Below are the code and all the weights of a small trained network. Each question names an input and a class and asks about switching units off, where a switched-off unit gives its printed mean instead of its output.

import numpy as np


def w(rows, s, z=0):
    codes = np.array(rows[::2]) - 128.0
    scale = np.full(codes.shape[1], s)
    scale[-1] = z or s
    return codes * scale


def f(y):
    return y / 2 * (1 + np.tanh(0.7978845608 * (y + 0.044715 * y**3)))


def log_softmax(a):
    a = a - a.max(-1, keepdims=True)
    return a - np.log(np.exp(a).sum(-1, keepdims=True))


def net(x, mask):
    res = np.array(x, float).reshape(1, 5) / 4 @ E
    y = f(res @ A[0][:, :-1].T + A[0][:, -1])
    res = res + np.where(mask, y, B[0][:, -1]) @ B[0][:, :-1]
    return log_softmax(res[-1] @ U[:, :-1].T + U[:, -1])


A, B = {}, {}
E = w([
[7,107,181,40],'x0',
[38,181,90,201],'x1',
[129,127,130,130],'x2',
[128,129,129,129],'x3',
[153,223,224,137],'x4',
],0.011)
A[0] = w([
[153,143,72,154,157],'n0',
[213,167,229,90,148],'n1',
[121,115,166,124,56],'n2',
[118,227,237,153,122],'n3',
[193,53,156,49,196],'n4',
[207,133,64,230,105],'n5',
[21,104,131,106,122],'n6',
[210,39,173,15,77],'n7',
[250,154,136,141,133],'n8',
[117,217,223,137,1],'n9',
[90,124,175,74,6],'n10',
],0.018,0.013)
B[0] = w([
[175,172,144,115,188],'n0',
[51,20,187,186,223],'n1',
[156,133,126,157,127],'n2',
[230,228,98,121,232],'n3',
[233,250,117,147,252],'n4',
[129,210,40,44,246],'n5',
[61,43,141,109,250],'n6',
[88,161,40,43,239],'n7',
[101,45,224,216,229],'n8',
[91,136,36,32,182],'n9',
[232,215,124,183,160],'n10',
],0.02,0.017)
U = w([
[240,208,128,164,38],'0',
[72,162,81,2,253],'1',
[39,45,230,181,91],'2',
],0.0097,0.0063)

Each question gives the input, the list of numbers given to net, and the class t.
The units are the neurons (one row each of A and B). Each row of codes is followed by its name. A weight is (code - 128) times the scale printed after its matrix; where a second scale follows, it is the last column's (A, B and U).
mask holds one flag per neuron, in row order. A switched-off neuron (its flag False) gives its mean, the last column of its row in B, instead of its output. The means were averaged over made-up inputs and are rounded, as every weight is.
A unit's drop is (log p(t) with every unit on - log p(t) with that unit switched off) / (log p(t) with every unit on - log p(t) with every unit switched off).
The circuit of an input: a set's keep is (log p(t) with only the set's units on - log p(t) with every unit switched off) / (log p(t) with every unit on - log p(t) with every unit switched off). Starting from all 11 units, units are removed one at a time, each time the one whose removal leaves the highest keep (on an exact tie, the one counted first), for as long as the keep stays at least 0.8.
circuit, biggest first: the units of the circuit, biggest drop first
top k neurons: the k neurons with the biggest drops, biggest first
drop of u: that unit's drop, to one decimal
input [-5,-6,-6,4,4], class 2: top 2 neurons : (n1; n8)
input [0,6,-5,-4,4], class 0: circuit, biggest first : (n3)
input [6,-1,-1,-3,6], class 0: top 4 neurons : (n3; n10; n7; n5)
input [8,-7,4,7,1], class 0: top 2 neurons : (n4; n10)
input [-7,0,3,-6,1], class 2: top 3 neurons : (n8; n4; n3)
input [0,-5,3,3,-8], class 0: top 3 neurons : (n4; n6; n5)
input [1,-1,-5,3,3], class 0: top 4 neurons : (n6; n3; n8; n7)
input [-7,7,8,5,-3], class 1: top 2 neurons : (n5; n4)
input [4,1,-6,-6,-7], class 2: top 2 neurons : (n5; n7)
input [-2,-4,-1,8,1], class 2: circuit, biggest first : (n1; n8)
input [2,-4,5,-3,6], class 0: top 4 neurons : (n3; n6; n4; n5)
input [-1,6,6,-5,3], class 0: top 2 neurons : (n7; n3)
input [3,2,-1,6,-8], class 2: drop of n5 : 0.4
input [-6,-1,-2,4,2], class 2: drop of n4 : 0.2
input [4,7,6,5,-5], class 2: drop of n5 : 0.1
input [-8,7,6,-4,-7], class 1: circuit, biggest first : (n5)
